Below are the code and all the weights of a small trained network. Each question names an input and a target symbol and asks about switching units off, where a switched-off unit gives its printed mean instead of its output.

import numpy as np


def w(rows, s, z=0):
    codes = np.array(rows[::2]) - 128.0
    scale = np.full(codes.shape[1], s)
    scale[-1] = z or s
    return codes * scale


def f(y):
    return np.maximum(y, 0)


def softmax(a):
    e = np.exp(a - a.max(-1, keepdims=True))
    return e / e.sum(-1, keepdims=True)


def log_softmax(a):
    a = a - a.max(-1, keepdims=True)
    return a - np.log(np.exp(a).sum(-1, keepdims=True))


def net(x, mask):
    ids = ['ΓΛΣΦεζηθμξτψω'.index(c) for c in x.split()]
    T = len(ids)
    res = E[ids] + P[:T]
    u = 0
    for l in range(3):
        q, k, v = (res @ M[l].T for M in (Q, K, V))
        z = softmax(np.where(np.tri(T) > 0, q @ k.T / 2**0.5, -1e9)) @ v
        res = res + np.where(mask[u], z, O[l][:, -1]) @ O[l][:, :-1]
        u += 1
        y = f(res @ A[l][:, :-1].T + A[l][:, -1])
        res = res + np.where(mask[u : u + 4], y, B[l][:, -1]) @ B[l][:, :-1]
        u += 4
    return log_softmax(res[-1] @ U[:, :-1].T + U[:, -1])


Q, K, V, O, A, B = {}, {}, {}, {}, {}, {}
E = w([
[98,52,85,183],'Γ',
[124,171,56,128],'Λ',
[40,62,111,163],'Σ',
[11,130,95,137],'Φ',
[137,83,183,133],'ε',
[131,164,85,67],'ζ',
[206,60,96,125],'η',
[210,63,95,124],'θ',
[202,35,97,136],'μ',
[92,174,69,87],'ξ',
[36,84,93,107],'τ',
[111,141,252,120],'ψ',
[174,105,200,99],'ω',
],0.013)
P = w([
[176,8,121,111],'0',
[136,140,99,164],'1',
[128,128,107,139],'2',
[126,130,112,132],'3',
[129,129,117,131],'4',
[125,120,120,120],'5',
[126,115,123,137],'6',
[129,121,125,138],'7',
[121,116,129,142],'8',
[125,118,128,151],'9',
[130,111,125,173],'10',
[135,126,120,179],'11',
[139,131,115,202],'12',
[142,126,114,217],'13',
],0.011)
Q[0] = w([
[183,254,201,56],'0.h0',
[227,80,81,113],'0.h0',
],0.006)
K[0] = w([
[96,254,59,151],'0.h0',
[183,130,79,178],'0.h0',
],0.0083)
V[0] = w([
[103,142,127,126],'0.h0',
[177,153,132,254],'0.h0',
],0.017)
O[0] = w([
[122,123,104,119,4],'0.h0',
[90,75,165,6,69],'0.h0',
],0.014,0.0017)
A[0] = w([
[229,97,179,153,155],'0.n0',
[100,191,4,162,253],'0.n1',
[44,106,157,152,85],'0.n2',
[55,45,104,150,81],'0.n3',
],0.011,0.0081)
B[0] = w([
[191,230,89,79,173],'0.n0',
[167,2,203,123,249],'0.n1',
[213,80,43,182,147],'0.n2',
[196,124,216,38,159],'0.n3',
],0.0095,0.013)
Q[1] = w([
[249,254,25,174],'1.h0',
[130,249,66,145],'1.h0',
],0.0088)
K[1] = w([
[72,157,3,176],'1.h0',
[47,151,96,177],'1.h0',
],0.015)
V[1] = w([
[131,153,178,1],'1.h0',
[30,109,146,168],'1.h0',
],0.0088)
O[1] = w([
[245,144,97,179,133],'1.h0',
[55,77,99,72,1],'1.h0',
],0.011,0.0091)
A[1] = w([
[147,106,168,122,94],'1.n0',
[25,246,94,226,45],'1.n1',
[77,223,113,139,116],'1.n2',
[17,170,41,154,9],'1.n3',
],0.012,0.013)
B[1] = w([
[146,156,158,148,254],'1.n0',
[197,179,24,174,129],'1.n1',
[177,96,169,209,134],'1.n2',
[210,135,7,206,128],'1.n3',
],0.016,0.0068)
Q[2] = w([
[101,137,35,142],'2.h0',
[206,155,3,109],'2.h0',
],0.011)
K[2] = w([
[42,152,126,85],'2.h0',
[84,152,2,102],'2.h0',
],0.0095)
V[2] = w([
[136,141,229,119],'2.h0',
[40,70,190,2],'2.h0',
],0.0047)
O[2] = w([
[33,122,181,207,165],'2.h0',
[151,78,187,2,8],'2.h0',
],0.007,0.019)
A[2] = w([
[81,249,92,130,73],'2.n0',
[193,151,70,174,89],'2.n1',
[164,237,120,97,2],'2.n2',
[112,169,231,176,47],'2.n3',
],0.011,0.0094)
B[2] = w([
[183,66,214,127,153],'2.n0',
[96,93,60,1,254],'2.n1',
[132,161,166,213,159],'2.n2',
[83,218,92,35,204],'2.n3',
],0.0096,0.023)
U = w([
[178,29,64,89,89],'Γ',
[255,18,141,192,220],'Λ',
[219,171,184,183,198],'Σ',
[145,55,149,58,66],'Φ',
[137,141,114,187,208],'ε',
[86,254,151,144,51],'ζ',
[90,105,60,181,124],'η',
[87,98,62,168,123],'θ',
[55,145,64,98,1],'μ',
[106,158,153,118,127],'ξ',
[81,148,140,88,54],'τ',
[121,116,115,214,217],'ψ',
[51,158,66,201,90],'ω',
],0.0086,0.0085)

Each question gives the input, a string of symbols that net reads in full, and the target symbol t.
The units are the heads (2 rows each of Q, K, V and O) and the neurons (one row each of A and B). Each row of codes is followed by its name. A weight is (code - 128) times the scale printed after its matrix; where a second scale follows, it is the last column's (O, A, B and U).
mask holds one flag per unit, layer by layer, with each layer's heads first. A switched-off unit (its flag False) gives its mean, the last column of its rows in O or B, instead of its output. The means were averaged over made-up inputs and are rounded, as every weight is.
A unit's drop is (log p(t) with every unit on - log p(t) with that unit switched off) / (log p(t) with every unit on - log p(t) with every unit switched off).
most important unit: the unit with the biggest drop
k most important neurons: the k neurons with the biggest drops, biggest first
k most important neurons of layer l: the k neurons of layer l with the biggest drops, biggest first
input μ Γ Λ, target μ: most important unit	2.n1
input μ η μ Φ Γ ξ Φ Σ Λ Σ ξ Σ, target μ: 2 most important neurons	2.n1; 0.n0
input Σ Φ ε Γ ξ Φ ζ, target Σ: 4 most important neurons	2.n1; 0.n1; 0.n2; 1.n0
input Σ η Φ ξ Φ Λ ξ ω ξ ζ Γ Λ ψ Γ, target Σ: 3 most important neurons	2.n1; 0.n3; 1.n0
input μ ξ ψ Φ τ η ζ η θ ε Γ ψ τ, target μ: 2 most important neurons	0.n0; 2.n1
input Σ τ Λ ψ τ Λ ζ ω Φ θ τ ξ Σ Φ, target Σ: 2 most important neurons	2.n1; 0.n1
input Φ ξ Φ ξ ζ ξ τ θ ξ Φ, target Φ: 2 most important neurons	0.n1; 1.n0
input Γ τ Φ Σ Φ Φ ζ τ ξ, target Γ: 4 most important neurons	0.n3; 2.n1; 0.n1; 2.n2
input Φ θ Λ Σ Λ θ Σ, target Φ: 3 most important neurons	0.n3; 0.n1; 0.n0
input ζ τ Γ μ Φ ψ, target ζ: 3 most important neurons	2.n3; 1.n2; 0.n2
input Λ ω Φ Φ μ θ θ θ ξ Λ, target Λ: 4 most important neurons	0.n1; 2.n1; 0.n3; 2.n3
input Λ Λ Γ Λ η Λ ω ψ ω Λ ζ, target Λ: 3 most important neurons of layer 0	0.n1; 0.n3; 0.n0
input Φ Γ ε τ, target Φ: 2 most important neurons	0.n1; 0.n0
input ω ω Σ Λ Λ μ Λ Σ, target ω: most important unit	0.n0
input ζ ξ Λ, target ζ: 2 most important neurons	2.n3; 0.n1
input ζ Λ ζ, target ζ: 3 most important neurons of layer 2	2.n3; 2.n1; 2.n0
input Λ Φ ζ Λ ζ Σ Γ ε ψ Λ ψ ξ, target Λ: 2 most important neurons of layer 0	0.n3; 0.n0
input Λ ζ Σ ψ ω ψ ψ μ ψ Φ Σ, target Λ: 3 most important neurons of layer 0	0.n1; 0.n2; 0.n0
input τ Λ θ ξ, target τ: 2 most important neurons of layer 0	0.n1; 0.n3
input ζ ε θ ε ω Γ θ ω Σ, target ζ: most important unit	0.h0
input Λ ψ ε ε Σ Φ θ θ ψ ε ζ ε ξ, target Λ: 2 most important neurons of layer 0	0.n3; 0.n1
input Φ Λ Λ Σ ε Λ Γ τ Γ Λ ζ η, target Γ: 3 most important neurons of layer 0	0.n0; 0.n1; 0.n3
input ζ Λ ψ ξ, target ζ: 2 most important neurons of layer 2	2.n3; 2.n1
input Γ μ θ ζ Φ Λ ω ψ ψ Γ Γ, target Γ: 2 most important neurons of layer 2	2.n1; 2.n2
